Below are the code and all the weights of a small trained network. Each question names an input and a class and asks about switching units off, where a switched-off unit gives its printed mean instead of its output.

import numpy as np


def w(rows, s, z=0):
    codes = np.array(rows[::2]) - 128.0
    scale = np.full(codes.shape[1], s)
    scale[-1] = z or s
    return codes * scale


def norm(h):
    return h / np.sqrt((h * h).mean(-1, keepdims=True) + 1e-5)


def f(y):
    return np.maximum(y, 0)


def log_softmax(a):
    a = a - a.max(-1, keepdims=True)
    return a - np.log(np.exp(a).sum(-1, keepdims=True))


def net(x, mask):
    res = np.array(x, float).reshape(1, 4) / 4 @ E
    u = 0
    for l in range(3):
        y = f(norm(res) @ A[l][:, :-1].T + A[l][:, -1])
        res = res + np.where(mask[u : u + 12], y, B[l][:, -1]) @ B[l][:, :-1]
        u += 12
    return log_softmax(norm(res)[-1] @ U[:, :-1].T + U[:, -1])


A, B = {}, {}
E = w([
[124,122,132,128],'x0',
[173,131,254,143],'x1',
[40,211,168,137],'x2',
[124,179,133,11],'x3',
],0.00075)
A[0] = w([
[132,134,71,195,91],'L0N0',
[122,125,103,61,127],'L0N1',
[104,108,116,69,102],'L0N2',
[124,107,78,205,55],'L0N3',
[80,140,168,45,207],'L0N4',
[179,24,129,116,79],'L0N5',
[151,113,131,193,197],'L0N6',
[212,37,187,114,93],'L0N7',
[107,177,252,134,142],'L0N8',
[163,65,66,114,177],'L0N9',
[163,26,199,77,253],'L0N10',
[174,134,151,212,50],'L0N11',
],0.0026,0.00069)
B[0] = w([
[181,36,175,44,187],'L0N0',
[125,8,157,122,187],'L0N1',
[185,107,149,120,168],'L0N2',
[122,72,183,5,194],'L0N3',
[201,100,109,121,217],'L0N4',
[115,194,108,136,216],'L0N5',
[190,145,123,30,207],'L0N6',
[98,210,60,185,240],'L0N7',
[212,141,115,242,227],'L0N8',
[65,207,130,161,228],'L0N9',
[150,195,195,182,255],'L0N10',
[113,58,197,65,188],'L0N11',
],0.0018,0.0016)
A[1] = w([
[131,176,157,39,2],'L1N0',
[161,188,197,67,113],'L1N1',
[138,71,143,71,142],'L1N2',
[208,184,159,122,169],'L1N3',
[117,105,54,35,161],'L1N4',
[177,140,231,31,124],'L1N5',
[153,196,144,129,108],'L1N6',
[50,116,136,4,168],'L1N7',
[163,135,164,184,133],'L1N8',
[76,12,164,242,167],'L1N9',
[123,144,66,156,163],'L1N10',
[145,142,215,206,135],'L1N11',
],0.002,0.00096)
B[1] = w([
[182,105,200,109,145],'L1N0',
[149,75,148,148,197],'L1N1',
[139,126,153,161,181],'L1N2',
[102,77,43,160,250],'L1N3',
[94,64,152,213,234],'L1N4',
[162,92,114,121,216],'L1N5',
[103,65,149,191,182],'L1N6',
[128,95,144,175,214],'L1N7',
[64,81,144,103,207],'L1N8',
[179,173,147,1,194],'L1N9',
[182,150,184,157,167],'L1N10',
[120,100,75,114,238],'L1N11',
],0.002,0.0015)
A[2] = w([
[110,37,80,150,162],'L2N0',
[192,222,253,125,176],'L2N1',
[136,43,143,75,165],'L2N2',
[44,104,92,131,113],'L2N3',
[36,155,248,141,188],'L2N4',
[31,101,58,96,135],'L2N5',
[133,99,97,222,181],'L2N6',
[167,195,147,86,209],'L2N7',
[223,109,83,206,253],'L2N8',
[204,66,122,79,152],'L2N9',
[147,105,163,52,125],'L2N10',
[137,81,194,50,96],'L2N11',
],0.0025,0.00059)
B[2] = w([
[171,175,180,146,209],'L2N0',
[158,4,50,141,167],'L2N1',
[168,190,163,146,195],'L2N2',
[172,124,156,173,152],'L2N3',
[94,230,49,22,152],'L2N4',
[162,19,138,172,157],'L2N5',
[71,163,129,100,213],'L2N6',
[4,130,91,237,132],'L2N7',
[52,148,139,81,255],'L2N8',
[90,174,125,106,204],'L2N9',
[134,161,154,53,151],'L2N10',
[186,206,121,82,162],'L2N11',
],0.0022,0.0029)
U = w([
[147,2,132,239,153],'0',
[224,152,169,43,137],'1',
[94,161,162,147,184],'2',
[47,184,56,117,122],'3',
[147,161,101,142,2],'4',
],0.0073,0.0056)

Each question gives the input, the list of numbers given to net, and the class t.
The units are the neurons (one row each of A and B). Each row of codes is followed by its name. A weight is (code - 128) times the scale printed after its matrix; where a second scale follows, it is the last column's (A, B and U).
mask holds one flag per neuron, layer by layer. A switched-off neuron (its flag False) gives its mean, the last column of its row in B, instead of its output. The means were averaged over made-up inputs and are rounded, as every weight is.
A unit's drop is (log p(t) with every unit on - log p(t) with that unit switched off) / (log p(t) with every unit on - log p(t) with every unit switched off).
most important unit: the unit with the biggest drop
k most important neurons: the k neurons with the biggest drops, biggest first
top k neurons in layer l: the k neurons of layer l with the biggest drops, biggest first
input [0,-5,5,-3], class 0: top 2 neurons in layer 2	L2N5; L2N8
input [1,4,8,1], class 3: most important unit	L2N4
input [0,-8,8,-4], class 0: top 3 neurons in layer 2	L2N5; L2N8; L2N3
input [4,-4,1,-2], class 0: 2 most important neurons	L0N10; L1N4
input [-3,3,7,-5], class 3: 2 most important neurons	L2N4; L0N8
input [-4,-5,-7,0], class 3: top 3 neurons in layer 0	L0N11; L0N5; L0N9
input [1,-5,5,-2], class 0: 2 most important neurons	L0N10; L2N5
input [0,7,-7,4], class 0: 2 most important neurons	L0N10; L2N1
input [4,6,-5,2], class 0: 4 most important neurons	L0N10; L2N1; L2N9; L2N4
input [-6,7,-8,-1], class 3: 2 most important neurons	L0N7; L1N3
input [8,-5,-6,4], class 2: 4 most important neurons	L1N3; L1N10; L1N4; L2N1
input [2,2,-7,-6], class 3: 2 most important neurons	L0N7; L0N5
input [5,8,6,1], class 0: 2 most important neurons	L0N8; L2N1
input [0,7,4,0], class 0: most important unit	L0N8
input [-6,-4,-8,-5], class 3: 2 most important neurons	L0N9; L0N5
input [-1,8,-1,7], class 0: top 2 neurons in layer 0	L0N8; L0N10
input [-5,-4,5,6], class 1: 4 most important neurons	L0N7; L1N0; L1N3; L0N8
input [2,-5,-3,5], class 0: top 2 neurons in layer 1	L1N4; L1N9
input [-7,5,2,-8], class 1: 2 most important neurons	L1N9; L0N11
input [3,1,-6,-5], class 3: 2 most important neurons	L0N7; L0N5
input [-5,-4,-5,2], class 2: top neuron in layer 2	L2N0
input [7,-5,-5,-8], class 1: top 2 neurons in layer 0	L0N3; L0N0
input [-1,0,-7,-7], class 1: top 3 neurons in layer 0	L0N3; L0N11; L0N0
input [-6,-1,-3,2], class 2: top 2 neurons in layer 2	L2N1; L2N4
input [7,2,-4,4], class 2: top 2 neurons in layer 1	L1N3; L1N6
